Here is a tiny trained network, its code and every weight. The questions are about switching its units off for an input and a class, where a switched-off unit gives its printed mean instead of its output.

import numpy as np


def w(rows, s, z=0):
    codes = np.array(rows[::2]) - 128.0
    scale = np.full(codes.shape[1], s)
    scale[-1] = z or s
    return codes * scale


def f(y):
    return y / 2 * (1 + np.tanh(0.7978845608 * (y + 0.044715 * y**3)))


def log_softmax(a):
    a = a - a.max(-1, keepdims=True)
    return a - np.log(np.exp(a).sum(-1, keepdims=True))


def net(x, mask):
    res = np.array(x, float).reshape(1, 5) / 4 @ E
    y = f(res @ A[0][:, :-1].T + A[0][:, -1])
    res = res + np.where(mask, y, B[0][:, -1]) @ B[0][:, :-1]
    return log_softmax(res[-1] @ U[:, :-1].T + U[:, -1])


A, B = {}, {}
E = w([
[138,129,81,86,133,136,52,188,37],'x0',
[254,126,144,69,136,130,138,135,156],'x1',
[117,141,112,107,180,183,27,96,202],'x2',
[129,128,128,128,128,128,128,128,128],'x3',
[98,123,197,65,221,74,134,80,91],'x4',
],0.0078)
A[0] = w([
[131,132,98,115,122,124,99,136,78,120],'n0',
[85,128,128,134,113,138,128,114,110,91],'n1',
[132,113,110,115,131,129,83,152,85,120],'n2',
[149,143,114,168,73,158,118,133,153,105],'n3',
[86,141,132,148,121,123,137,125,137,116],'n4',
[127,127,137,140,124,136,141,117,137,97],'n5',
[135,140,117,123,128,130,69,154,53,109],'n6',
[129,122,89,154,55,139,121,153,161,67],'n7',
[137,133,117,151,93,141,116,151,152,85],'n8',
[53,130,129,150,109,126,118,120,109,108],'n9',
[81,123,103,141,133,110,127,132,132,110],'n10',
[104,134,175,105,190,109,143,99,128,117],'n11',
[70,119,119,151,121,130,119,123,112,118],'n12',
[99,122,158,94,188,109,140,117,93,111],'n13',
[141,136,142,118,155,121,129,110,119,120],'n14',
[92,123,123,133,129,124,129,129,126,85],'n15',
[141,128,141,129,135,130,172,107,182,95],'n16',
[117,121,152,158,132,130,154,120,170,91],'n17',
[253,121,139,92,130,123,136,122,136,73],'n18',
[123,131,143,154,124,115,144,113,164,50],'n19',
[129,124,141,131,77,95,230,147,43,5],'n20',
[128,135,121,134,134,138,107,121,145,40],'n21',
[87,133,128,142,129,119,174,109,195,108],'n22',
[96,127,127,111,164,146,19,112,219,30],'n23',
[66,125,128,149,120,139,122,128,111,116],'n24',
],0.016,0.0027)
B[0] = w([
[119,111,158,78,104,140,164,93,147,175],'n0',
[148,142,145,132,141,120,118,174,131,150],'n1',
[113,101,170,82,87,130,178,97,125,182],'n2',
[89,114,71,132,112,101,53,115,83,189],'n3',
[144,137,148,101,130,118,121,147,147,157],'n4',
[131,135,147,118,111,111,130,107,128,134],'n5',
[120,99,197,59,63,124,193,82,122,204],'n6',
[112,112,59,126,110,91,40,102,81,196],'n7',
[105,105,87,137,134,114,87,118,96,162],'n8',
[157,138,149,117,154,122,104,213,177,184],'n9',
[141,138,135,120,152,128,111,162,157,155],'n10',
[100,104,56,125,97,106,44,113,75,212],'n11',
[148,144,142,113,156,132,100,187,167,171],'n12',
[111,104,42,144,81,107,35,112,97,208],'n13',
[111,133,104,139,113,123,105,149,122,152],'n14',
[130,156,112,102,146,149,110,147,134,140],'n15',
[135,109,182,66,96,137,171,125,128,180],'n16',
[113,112,153,69,109,153,166,102,122,171],'n17',
[141,165,156,110,178,129,84,254,201,225],'n18',
[122,112,155,108,96,124,168,116,127,156],'n19',
[140,162,111,248,195,166,196,57,124,243],'n20',
[133,137,125,163,126,117,144,121,123,135],'n21',
[128,105,188,55,74,130,178,100,118,198],'n22',
[151,166,119,252,188,148,219,83,116,248],'n23',
[151,140,131,112,154,134,111,196,168,173],'n24',
],0.02,0.011)
U = w([
[152,194,95,249,199,169,194,58,112,1],'0',
[79,96,27,128,96,83,22,112,68,182],'1',
[179,187,145,95,180,132,89,253,208,243],'2',
[113,85,189,44,62,143,194,75,123,62],'3',
],0.007,0.00083)

Each question gives the input, the list of numbers given to net, and the class t.
The units are the neurons (one row each of A and B). Each row of codes is followed by its name. A weight is (code - 128) times the scale printed after its matrix; where a second scale follows, it is the last column's (A, B and U).
mask holds one flag per neuron, in row order. A switched-off neuron (its flag False) gives its mean, the last column of its row in B, instead of its output. The means were averaged over made-up inputs and are rounded, as every weight is.
A unit's drop is (log p(t) with every unit on - log p(t) with that unit switched off) / (log p(t) with every unit on - log p(t) with every unit switched off).
unit that matters most: the unit with the biggest drop
top k neurons: the k neurons with the biggest drops, biggest first
drop of u: that unit's drop, to one decimal
input [6,3,-3,-3,-5], class 3: unit that matters most -> n6
input [-6,4,5,6,3], class 3: top 4 neurons -> [n20, n16, n22, n17]
input [8,-4,1,-5,7], class 3: top 2 neurons -> [n6, n2]
input [-6,7,-6,0,4], class 2: top 2 neurons -> [n18, n23]
input [7,6,7,8,-2], class 0: top 3 neurons -> [n23, n22, n16]
input [0,-3,-5,-1,-7], class 1: top 3 neurons -> [n7, n23, n3]
input [5,3,5,5,2], class 0: top 3 neurons -> [n23, n22, n16]
input [7,0,-7,-7,-6], class 0: top 3 neurons -> [n20, n22, n16]
input [-5,-7,1,-4,8], class 1: top 2 neurons -> [n11, n13]
input [-6,-5,-3,-5,-3], class 3: top 2 neurons -> [n22, n18]
input [8,-2,7,-3,7], class 3: top 3 neurons -> [n6, n20, n2]
input [3,6,-2,2,5], class 2: top 4 neurons -> [n18, n7, n3, n8]
input [-2,-6,-1,5,-8], class 1: top 2 neurons -> [n7, n3]
input [5,4,7,-6,-7], class 0: top 3 neurons -> [n23, n11, n13]
input [-3,-3,6,-7,7], class 1: unit that matters most -> n11
input [8,4,6,-5,0], class 3: top 3 neurons -> [n6, n20, n2]
input [-4,-5,-1,-2,7], class 1: top 2 neurons -> [n11, n13]
input [-5,8,-4,0,0], class 2: drop of n18 -> 2.0
input [8,-5,-3,4,5], class 3: drop of n6 -> 0.7
input [-7,5,-3,-7,-2], class 3: drop of n23 -> 0.0
input [-6,-8,-7,-3,-7], class 2: unit that matters most -> n9
input [-1,-7,-5,7,-6], class 2: drop of n10 -> 0.1
